Below is a small trained network, with its code and all its weights. Each question gives an input and a class and asks what happens when units are switched off, that is, made to give their printed mean instead of their output.

import numpy as np


def w(rows, s, z=0):
    codes = np.array(rows[::2]) - 128.0
    scale = np.full(codes.shape[1], s)
    scale[-1] = z or s
    return codes * scale


def norm(h):
    return h / np.sqrt((h * h).mean(-1, keepdims=True) + 1e-5)


def f(y):
    return np.maximum(y, 0)


def log_softmax(a):
    a = a - a.max(-1, keepdims=True)
    return a - np.log(np.exp(a).sum(-1, keepdims=True))


def net(x, mask):
    res = np.array(x, float).reshape(1, 3) / 4 @ E
    u = 0
    for l in range(2):
        y = f(norm(res) @ A[l][:, :-1].T + A[l][:, -1])
        res = res + np.where(mask[u : u + 4], y, B[l][:, -1]) @ B[l][:, :-1]
        u += 4
    return log_softmax(norm(res)[-1] @ U[:, :-1].T + U[:, -1])


A, B = {}, {}
E = w([
[138,95,53,182,136],'x0',
[238,151,203,151,100],'x1',
[137,253,80,230,186],'x2',
],0.0061)
A[0] = w([
[180,165,137,116,116,3],'L0N0',
[217,202,122,46,79,60],'L0N1',
[2,152,111,73,152,46],'L0N2',
[56,91,139,68,195,114],'L0N3',
],0.0082,0.004)
B[0] = w([
[122,94,124,189,66,146],'L0N0',
[122,148,203,218,57,206],'L0N1',
[37,143,101,75,55,241],'L0N2',
[88,108,1,121,48,252],'L0N3',
],0.0098,0.0037)
A[1] = w([
[93,218,182,132,194,93],'L1N0',
[185,130,133,105,25,3],'L1N1',
[217,165,255,118,136,35],'L1N2',
[192,110,71,154,220,88],'L1N3',
],0.0098,0.0013)
B[1] = w([
[85,74,174,64,191,171],'L1N0',
[173,59,201,160,121,234],'L1N1',
[126,176,176,254,77,253],'L1N2',
[161,204,24,163,167,171],'L1N3',
],0.0092,0.0056)
U = w([
[212,244,18,209,194,119],'0',
[201,196,236,254,32,197],'1',
[86,133,58,83,40,255],'2',
[207,165,174,39,165,1],'3',
[212,99,150,70,213,1],'4',
[225,130,165,25,203,1],'5',
[118,208,183,106,229,115],'6',
[193,5,188,75,31,70],'7',
],0.0099,0.0057)

Each question gives the input, the list of numbers given to net, and the class t.
The units are the neurons (one row each of A and B). Each row of codes is followed by its name. A weight is (code - 128) times the scale printed after its matrix; where a second scale follows, it is the last column's (A, B and U).
mask holds one flag per neuron, layer by layer. A switched-off neuron (its flag False) gives its mean, the last column of its row in B, instead of its output. The means were averaged over made-up inputs and are rounded, as every weight is.
A unit's drop is (log p(t) with every unit on - log p(t) with that unit switched off) / (log p(t) with every unit on - log p(t) with every unit switched off).
The circuit of an input: a set's keep is (log p(t) with only the set's units on - log p(t) with every unit switched off) / (log p(t) with every unit on - log p(t) with every unit switched off). Starting from all 8 units, units are removed one at a time, each time the one whose removal leaves the highest keep (on an exact tie, the one counted first), for as long as the keep stays at least 0.8.
circuit, biggest first: the units of the circuit, biggest drop first
unit that matters most: the unit with the biggest drop
k most important neurons: the k neurons with the biggest drops, biggest first
top k neurons in layer l: the k neurons of layer l with the biggest drops, biggest first
drop when u is switched off: that unit's drop, to one decimal
input [8,5,0], class 0: circuit, biggest first => [L1N3; L0N1; L0N2]
input [-2,-4,8], class 6: 3 most important neurons => [L1N0; L0N3; L1N2]
input [1,1,5], class 0: unit that matters most => L1N3
input [1,-4,6], class 6: circuit, biggest first => [L0N3; L1N0]
input [-2,-5,6], class 2: 3 most important neurons => [L0N2; L1N2; L1N3]
input [0,0,1], class 0: 4 most important neurons => [L0N2; L0N1; L1N3; L1N1]
input [0,0,-2], class 7: 4 most important neurons => [L1N2; L0N2; L1N1; L1N3]
input [1,0,2], class 0: 3 most important neurons => [L0N2; L1N3; L0N1]
input [4,6,8], class 0: 2 most important neurons => [L1N3; L0N1]
input [8,0,-1], class 0: top 2 neurons in layer 0 => [L0N2; L0N3]
input [-1,0,4], class 6: 2 most important neurons => [L0N3; L1N0]
input [0,-3,3], class 2: 3 most important neurons => [L1N2; L0N2; L1N3]
input [8,8,7], class 0: 3 most important neurons => [L1N3; L0N1; L1N1]
input [-1,1,4], class 0: 2 most important neurons => [L0N2; L0N1]
input [-7,-5,5], class 2: top neuron in layer 0 => [L0N2]
input [6,4,3], class 0: drop when L0N1 is switched off => 0.1
input [-6,-2,1], class 2: drop when L1N1 is switched off => 0.0
input [-3,-1,5], class 6: drop when L0N3 is switched off => 0.1
input [-6,-8,8], class 2: drop when L0N2 is switched off => 0.4
input [-7,6,-8], class 1: unit that matters most => L1N2
